Below is a small trained network, with its code and all its weights. Each question gives an input and a target symbol and asks what happens when units are switched off, that is, made to give their printed mean instead of their output.

import numpy as np


def w(rows, s, z=0):
    codes = np.array(rows[::2]) - 128.0
    scale = np.full(codes.shape[1], s)
    scale[-1] = z or s
    return codes * scale


def norm(h):
    return h / np.sqrt((h * h).mean(-1, keepdims=True) + 1e-5)


def softmax(a):
    e = np.exp(a - a.max(-1, keepdims=True))
    return e / e.sum(-1, keepdims=True)


def log_softmax(a):
    a = a - a.max(-1, keepdims=True)
    return a - np.log(np.exp(a).sum(-1, keepdims=True))


def net(x, mask):
    ids = ['ΓΔΛΠαεμτφ'.index(c) for c in x.split()]
    T = len(ids)
    res = E[ids] + P[:T]
    u = 0
    for l in range(3):
        r = norm(res)
        for j in range(2):
            rows = slice(4 * j, 4 * j + 4)
            q, k, v = (r @ M[l][rows].T for M in (Q, K, V))
            z = softmax(np.where(np.tri(T) > 0, q @ k.T / 4**0.5, -1e9)) @ v
            o = O[l][rows]
            res = res + np.where(mask[u + j], z, o[:, -1]) @ o[:, :-1]
        u += 2
    return log_softmax(norm(res)[-1] @ U[:, :-1].T + U[:, -1])


Q, K, V, O = {}, {}, {}, {}
E = w([
[173,142,150,165,89,150,103,142,118],'Γ',
[57,104,128,7,104,89,195,56,67],'Δ',
[142,94,192,146,110,126,122,153,143],'Λ',
[126,144,159,121,98,160,100,163,185],'Π',
[212,105,165,145,132,92,117,142,127],'α',
[104,138,114,168,62,127,85,146,169],'ε',
[139,89,170,194,113,107,126,124,145],'μ',
[144,92,166,136,128,91,118,149,191],'τ',
[158,144,117,98,79,128,70,177,168],'φ',
],0.017)
P = w([
[135,190,120,127,119,115,204,151,120],'0',
[93,159,141,117,102,123,126,115,121],'1',
[126,153,127,93,96,125,165,99,128],'2',
[129,128,105,97,95,134,186,113,122],'3',
[61,107,107,141,135,114,162,175,61],'4',
[83,134,145,125,126,102,107,141,72],'5',
[113,114,118,113,128,133,129,95,116],'6',
[116,94,90,100,110,139,182,104,105],'7',
[57,109,101,127,121,106,188,190,43],'8',
[120,73,61,144,121,151,201,204,95],'9',
[111,84,122,110,105,126,112,116,111],'10',
[120,101,111,86,78,117,166,134,96],'11',
[236,128,67,1,126,76,109,92,184],'12',
],0.017)
Q[0] = w([
[148,94,104,175,171,172,111,193,159],'L0H0',
[86,160,124,105,153,106,143,133,122],'L0H0',
[122,164,143,115,119,99,183,137,97],'L0H0',
[119,114,145,95,100,120,129,84,140],'L0H0',
[176,134,111,107,42,130,250,106,176],'L0H1',
[124,170,75,147,210,126,136,130,148],'L0H1',
[86,112,107,136,160,132,156,210,73],'L0H1',
[125,85,178,137,28,102,129,157,113],'L0H1',
],0.018)
K[0] = w([
[149,64,131,150,170,179,51,94,142],'L0H0',
[131,191,164,122,135,102,137,109,106],'L0H0',
[105,188,156,146,162,71,121,145,101],'L0H0',
[106,145,127,117,132,119,200,131,82],'L0H0',
[76,128,52,139,218,131,192,228,56],'L0H1',
[169,131,200,190,111,153,64,199,167],'L0H1',
[72,175,185,127,210,93,6,78,82],'L0H1',
[81,158,104,52,158,128,183,72,65],'L0H1',
],0.015)
V[0] = w([
[120,160,73,194,205,105,117,107,153],'L0H0',
[148,134,146,187,116,127,140,125,30],'L0H0',
[157,71,159,102,160,86,156,126,115],'L0H0',
[78,93,168,179,107,90,165,115,172],'L0H0',
[132,90,90,116,156,3,124,140,183],'L0H1',
[198,182,19,89,139,134,58,144,75],'L0H1',
[157,100,181,236,74,94,163,72,79],'L0H1',
[175,88,250,67,197,204,141,205,135],'L0H1',
],0.013)
O[0] = w([
[56,197,74,40,200,88,140,51,210,6],'L0H0',
[162,112,63,136,49,200,124,118,171,189],'L0H0',
[101,223,103,156,96,91,85,131,64,139],'L0H0',
[159,155,108,93,84,103,142,250,178,245],'L0H0',
[88,161,79,156,227,19,58,182,127,124],'L0H1',
[133,93,40,168,241,221,146,118,55,1],'L0H1',
[155,140,105,170,29,67,144,30,192,210],'L0H1',
[31,128,197,163,95,148,176,138,47,90],'L0H1',
],0.012,0.0093)
Q[1] = w([
[115,144,64,176,231,148,115,116,163],'L1H0',
[108,149,104,85,198,176,153,132,105],'L1H0',
[62,169,166,142,118,116,101,183,216],'L1H0',
[88,130,48,91,120,120,163,255,151],'L1H0',
[145,83,66,73,137,122,102,154,70],'L1H1',
[219,42,100,77,34,53,116,179,139],'L1H1',
[92,145,139,142,193,137,177,72,143],'L1H1',
[140,99,110,91,104,72,95,64,49],'L1H1',
],0.012)
K[1] = w([
[67,179,97,111,203,168,147,60,148],'L1H0',
[163,151,162,127,243,152,149,124,134],'L1H0',
[106,191,158,96,115,38,204,157,173],'L1H0',
[178,199,124,156,121,134,217,211,136],'L1H0',
[77,44,72,90,235,150,163,64,64],'L1H1',
[83,52,51,2,63,73,120,107,91],'L1H1',
[133,251,89,166,189,197,150,171,241],'L1H1',
[96,108,128,87,166,143,124,109,159],'L1H1',
],0.01)
V[1] = w([
[103,130,132,144,170,134,58,38,140],'L1H0',
[190,96,37,107,148,161,91,173,75],'L1H0',
[135,150,109,122,159,177,206,124,84],'L1H0',
[199,177,96,106,174,111,181,160,123],'L1H0',
[247,136,148,204,141,102,164,144,128],'L1H1',
[195,195,113,154,133,126,104,210,102],'L1H1',
[148,199,120,117,143,212,156,166,166],'L1H1',
[151,143,40,54,158,124,107,155,108],'L1H1',
],0.012)
O[1] = w([
[107,114,155,119,112,152,100,214,136,3],'L1H0',
[63,106,131,96,50,59,120,76,111,105],'L1H0',
[151,124,185,134,63,95,69,106,156,43],'L1H0',
[130,119,214,80,118,58,139,62,134,112],'L1H0',
[153,120,75,182,188,51,146,127,143,142],'L1H1',
[105,55,87,173,243,137,57,123,142,132],'L1H1',
[69,110,177,168,188,236,109,143,198,98],'L1H1',
[106,48,201,149,113,132,12,118,47,116],'L1H1',
],0.011,0.014)
Q[2] = w([
[120,116,122,185,127,98,55,129,51],'L2H0',
[76,152,194,123,118,175,137,174,88],'L2H0',
[75,249,126,239,168,211,233,153,221],'L2H0',
[169,126,121,50,71,125,113,86,67],'L2H0',
[70,176,90,213,167,173,189,117,146],'L2H1',
[120,218,170,153,124,125,154,111,210],'L2H1',
[208,97,114,134,45,92,120,154,85],'L2H1',
[129,108,48,161,166,67,154,77,77],'L2H1',
],0.011)
K[2] = w([
[110,96,156,42,86,114,142,99,111],'L2H0',
[142,102,162,118,158,173,122,182,119],'L2H0',
[254,94,179,227,102,81,123,219,149],'L2H0',
[55,127,150,100,183,176,223,46,144],'L2H0',
[191,155,163,202,75,159,72,238,101],'L2H1',
[153,179,164,150,90,163,134,221,188],'L2H1',
[140,154,13,88,142,73,158,73,126],'L2H1',
[138,153,78,131,127,131,152,166,62],'L2H1',
],0.011)
V[2] = w([
[208,148,185,162,118,78,206,96,119],'L2H0',
[99,92,92,190,104,156,154,207,211],'L2H0',
[137,115,156,88,205,129,189,154,149],'L2H0',
[128,177,99,58,117,90,189,190,96],'L2H0',
[63,118,136,102,105,107,154,5,168],'L2H1',
[88,81,114,78,143,152,95,121,101],'L2H1',
[139,177,131,121,72,127,121,131,42],'L2H1',
[112,108,146,81,80,155,78,177,101],'L2H1',
],0.014)
O[2] = w([
[7,142,196,146,144,122,109,72,60,226],'L2H0',
[148,67,169,105,151,93,72,201,133,179],'L2H0',
[73,203,82,36,192,106,117,142,140,100],'L2H0',
[165,153,94,33,137,201,120,143,55,225],'L2H0',
[134,118,3,92,140,108,187,217,71,142],'L2H1',
[195,143,161,129,108,100,150,119,81,10],'L2H1',
[168,108,82,134,94,64,70,110,143,154],'L2H1',
[184,152,159,148,93,76,91,136,105,70],'L2H1',
],0.014,0.011)
U = w([
[82,124,207,149,6,120,143,212,89,2],'Γ',
[47,159,51,214,154,133,74,81,116,151],'Δ',
[126,83,212,170,148,110,70,107,116,181],'Λ',
[87,196,127,108,170,33,61,197,95,113],'Π',
[143,83,111,155,85,227,174,83,173,87],'α',
[121,152,188,113,178,188,203,183,72,189],'ε',
[184,77,68,91,206,136,142,172,187,192],'μ',
[187,227,132,127,136,166,87,98,125,149],'τ',
[147,196,69,127,89,64,144,128,229,92],'φ',
],0.012,0.0071)

Each question gives the input, a string of symbols that net reads in full, and the target symbol t.
The units are the heads (4 rows each of Q, K, V and O). Each row of codes is followed by its name. A weight is (code - 128) times the scale printed after its matrix; where a second scale follows, it is the last column's (O and U).
mask holds one flag per head, layer by layer. A switched-off head (its flag False) gives its mean, the last column of its rows in O, instead of its output. The means were averaged over made-up inputs and are rounded, as every weight is.
A unit's drop is (log p(t) with every unit on - log p(t) with that unit switched off) / (log p(t) with every unit on - log p(t) with every unit switched off).
The circuit of an input: a set's keep is (log p(t) with only the set's units on - log p(t) with every unit switched off) / (log p(t) with every unit on - log p(t) with every unit switched off). Starting from all 6 units, units are removed one at a time, each time the one whose removal leaves the highest keep (on an exact tie, the one counted first), for as long as the keep stays at least 0.8.
units of the circuit, in order: the units of the circuit, biggest drop first
unit that matters most: the unit with the biggest drop
heads that matter: for each layer, one digit per head in row order, 1 if its drop is at least 0.15 and else 0, layers parted by /
input μ Γ τ ε α, target α: units of the circuit, in order => [L0H1]
input Λ Δ Δ μ τ Λ α Λ Λ Λ Γ Γ Γ, target Γ: heads that matter => 01 / 10 / 00
input α Δ μ, target α: units of the circuit, in order => [L1H1 L0H1 L2H0 L2H1]
input ε Δ Λ Δ Π μ Λ τ, target ε: heads that matter => 10 / 00 / 10
input ε μ Δ Π τ μ Γ Λ Π α μ Δ, target ε: heads that matter => 10 / 00 / 10
input Γ φ τ Π Π μ τ τ α, target φ: heads that matter => 01 / 00 / 00
input Λ τ α Δ Δ Δ Λ α μ, target Λ: heads that matter => 11 / 01 / 01
input τ μ Γ Λ Λ μ φ Γ μ Δ τ Λ Δ, target τ: units of the circuit, in order => [L2H0 L1H1 L0H0]
input μ τ μ τ Γ Δ Γ Γ μ, target μ: units of the circuit, in order => [L0H0 L1H1 L2H0 L0H1]
input Γ Λ Δ ε Π Λ τ φ, target Γ: heads that matter => 10 / 11 / 10
input Λ Γ Δ Λ τ Γ ε, target Λ: units of the circuit, in order => [L0H1 L1H1 L2H1]
input Γ Γ Λ ε ε μ Δ Π, target Γ: heads that matter => 10 / 01 / 10
input τ ε Λ Δ μ μ, target τ: units of the circuit, in order => [L2H0 L0H1 L2H1]
input φ α α α Λ φ Γ, target Δ: heads that matter => 00 / 01 / 00
input Γ ε Π Λ τ Λ, target ε: unit that matters most => L1H1
input Λ τ Γ ε Λ Δ μ μ φ τ, target Λ: heads that matter => 01 / 01 / 01
input Λ Γ ε α Λ, target α: heads that matter => 01 / 00 / 00
input φ τ Λ ε ε τ Γ ε Δ μ Π, target φ: units of the circuit, in order => [L1H1 L0H1 L2H0 L0H0]
input α Λ Δ α Π μ μ τ Γ, target α: units of the circuit, in order => [L1H1 L0H1 L2H0 L0H0]
input Π μ μ α Λ Λ Λ τ, target Γ: units of the circuit, in order => [L0H1]
input ε Γ α μ μ φ μ μ Γ ε Δ, target ε: units of the circuit, in order => [L0H0 L2H1 L1H1 L0H1]
input ε ε Π μ τ φ Λ ε Δ τ α ε Γ, target ε: units of the circuit, in order => [L0H0 L1H1 L2H1 L2H0]
input τ Δ μ φ, target τ: heads that matter => 01 / 01 / 11
input μ μ Δ τ τ Π, target μ: units of the circuit, in order => [L0H0 L0H1 L2H0 L1H1]
input α Λ α Λ Π Γ Λ μ α Δ τ φ Γ, target α: heads that matter => 11 / 11 / 11
input φ ε μ Δ, target φ: units of the circuit, in order => [L0H1 L2H0 L0H0 L1H1]
input Γ Λ φ φ Γ Γ ε τ, target α: unit that matters most => L0H1
input Δ Γ Δ μ Λ Δ ε, target Δ: heads that matter => 00 / 00 / 10
